Below is a small trained network, with its code and all its weights. Each question gives an input and a target symbol and asks what happens when units are switched off, that is, made to give their printed mean instead of their output.

import numpy as np


def w(rows, s, z=0):
    codes = np.array(rows[::2]) - 128.0
    scale = np.full(codes.shape[1], s)
    scale[-1] = z or s
    return codes * scale


def norm(h):
    return h / np.sqrt((h * h).mean(-1, keepdims=True) + 1e-5)


def f(y):
    return y / 2 * (1 + np.tanh(0.7978845608 * (y + 0.044715 * y**3)))


def softmax(a):
    e = np.exp(a - a.max(-1, keepdims=True))
    return e / e.sum(-1, keepdims=True)


def log_softmax(a):
    a = a - a.max(-1, keepdims=True)
    return a - np.log(np.exp(a).sum(-1, keepdims=True))


def net(x, mask):
    ids = ['ΘΦΨδησ'.index(c) for c in x.split()]
    T = len(ids)
    res = E[ids] + P[:T]
    u = 0
    for l in range(2):
        q, k, v = (norm(res) @ M[l].T for M in (Q, K, V))
        z = softmax(np.where(np.tri(T) > 0, q @ k.T / 3**0.5, -1e9)) @ v
        res = res + np.where(mask[u], z, O[l][:, -1]) @ O[l][:, :-1]
        u += 1
        y = f(norm(res) @ A[l][:, :-1].T + A[l][:, -1])
        res = res + np.where(mask[u : u + 4], y, B[l][:, -1]) @ B[l][:, :-1]
        u += 4
    return log_softmax(norm(res)[-1] @ U[:, :-1].T + U[:, -1])


Q, K, V, O, A, B = {}, {}, {}, {}, {}, {}
E = w([
[140,181,87,119,122],'Θ',
[181,164,72,84,134],'Φ',
[130,144,107,137,90],'Ψ',
[102,140,127,1,116],'δ',
[155,182,157,104,136],'η',
[136,136,159,98,113],'σ',
],0.034)
P = w([
[20,50,120,194,193],'0',
[178,117,140,190,23],'1',
[142,119,164,191,60],'2',
[133,128,154,179,51],'3',
[141,99,131,175,29],'4',
[77,103,1,61,35],'5',
],0.0066)
Q[0] = w([
[161,212,109,113,149],'0.h1',
[110,111,167,253,53],'0.h1',
[104,123,21,74,106],'0.h1',
],0.03)
K[0] = w([
[167,228,165,75,89],'0.h1',
[118,71,190,201,56],'0.h1',
[116,159,3,95,96],'0.h1',
],0.029)
V[0] = w([
[131,50,75,155,247],'0.h1',
[36,199,16,188,132],'0.h1',
[238,204,76,87,245],'0.h1',
],0.014)
O[0] = w([
[65,75,106,87,121,6],'0.h1',
[48,220,81,133,74,146],'0.h1',
[159,120,5,129,143,189],'0.h1',
],0.015,0.013)
A[0] = w([
[121,159,136,5,127,225],'0.n1',
[141,49,185,148,104,231],'0.n2',
[100,115,129,199,81,5],'0.n3',
[81,96,141,88,170,180],'0.n4',
],0.03,0.0023)
B[0] = w([
[126,48,145,211,4,250],'0.n1',
[180,227,94,79,42,179],'0.n2',
[187,190,173,147,109,141],'0.n3',
[62,109,45,96,118,147],'0.n4',
],0.021,0.018)
Q[1] = w([
[76,209,154,2,154],'1.h1',
[180,170,103,139,101],'1.h1',
[79,100,123,108,135],'1.h1',
],0.02)
K[1] = w([
[185,124,108,255,140],'1.h1',
[74,100,138,127,120],'1.h1',
[156,137,133,149,161],'1.h1',
],0.027)
V[1] = w([
[253,140,187,187,41],'1.h1',
[39,44,151,86,48],'1.h1',
[180,56,92,54,131],'1.h1',
],0.022)
O[1] = w([
[26,40,161,49,128,250],'1.h1',
[123,65,128,237,5,224],'1.h1',
[197,70,105,86,99,126],'1.h1',
],0.018,0.022)
A[1] = w([
[99,47,49,129,167,175],'1.n1',
[125,60,126,162,138,243],'1.n2',
[178,106,167,126,255,1],'1.n3',
[192,33,105,140,145,58],'1.n4',
],0.028,0.0035)
B[1] = w([
[107,142,86,72,19,224],'1.n1',
[59,135,136,131,172,252],'1.n2',
[108,33,200,191,254,136],'1.n3',
[155,81,149,114,188,201],'1.n4',
],0.024,0.012)
U = w([
[68,182,64,183,146,211],'Θ',
[181,79,2,76,119,98],'Φ',
[3,176,214,141,118,1],'Ψ',
[89,30,136,152,50,154],'δ',
[91,58,123,127,219,243],'η',
[115,125,170,5,98,183],'σ',
],0.008,0.0029)

Each question gives the input, a string of symbols that net reads in full, and the target symbol t.
The units are the heads (3 rows each of Q, K, V and O) and the neurons (one row each of A and B). Each row of codes is followed by its name. A weight is (code - 128) times the scale printed after its matrix; where a second scale follows, it is the last column's (O, A, B and U).
mask holds one flag per unit, layer by layer, with each layer's heads first. A switched-off unit (its flag False) gives its mean, the last column of its rows in O or B, instead of its output. The means were averaged over made-up inputs and are rounded, as every weight is.
A unit's drop is (log p(t) with every unit on - log p(t) with that unit switched off) / (log p(t) with every unit on - log p(t) with every unit switched off).
The circuit of an input: a set's keep is (log p(t) with only the set's units on - log p(t) with every unit switched off) / (log p(t) with every unit on - log p(t) with every unit switched off). Starting from all 10 units, units are removed one at a time, each time the one whose removal leaves the highest keep (on an exact tie, the one counted first), for as long as the keep stays at least 0.8.
circuit, biggest first: the units of the circuit, biggest drop first
unit that matters most: the unit with the biggest drop
k most important neurons: the k neurons with the biggest drops, biggest first
k most important neurons of layer l: the k neurons of layer l with the biggest drops, biggest first
drop of u: that unit's drop, to one decimal
input σ σ σ σ Ψ η, target σ: 2 most important neurons of layer 1	(1.n1 1.n2)
input Θ δ Θ σ Ψ, target Ψ: circuit, biggest first	(0.h1 0.n1)
input Θ δ σ Θ Θ, target Θ: unit that matters most	0.h1
input Ψ σ σ, target Ψ: 2 most important neurons of layer 0	(0.n2 0.n1)
input Φ Θ η, target η: circuit, biggest first	(1.n3 0.n1 1.h1)
input σ Ψ Ψ δ Ψ Φ, target σ: 2 most important neurons of layer 0	(0.n1 0.n2)
input Φ δ η δ Φ σ, target Φ: circuit, biggest first	(0.h1 1.h1)
input Θ σ η η Φ, target Φ: circuit, biggest first	(0.h1 0.n1)
input Θ Θ Ψ σ Φ σ, target Θ: circuit, biggest first	(0.h1 1.h1 0.n1)
input Θ Ψ Θ δ σ Θ, target Θ: circuit, biggest first	(0.h1 1.h1)
input η Ψ σ, target σ: 2 most important neurons	(0.n2 1.n2)
input Ψ Ψ σ, target Ψ: 4 most important neurons	(0.n2 0.n1 1.n1 1.n4)
input Ψ Φ η, target η: 2 most important neurons	(0.n3 0.n1)
input Φ σ σ Ψ Θ σ, target Φ: 2 most important neurons of layer 0	(0.n1 0.n3)
input σ σ Ψ Ψ, target Ψ: 2 most important neurons of layer 0	(0.n1 0.n2)
input Θ Ψ Φ, target Θ: most important neuron of layer 1	(1.n4)
input Θ δ Φ, target Φ: drop of 0.n3	0.0
input η σ σ, target σ: drop of 1.n3	-0.2
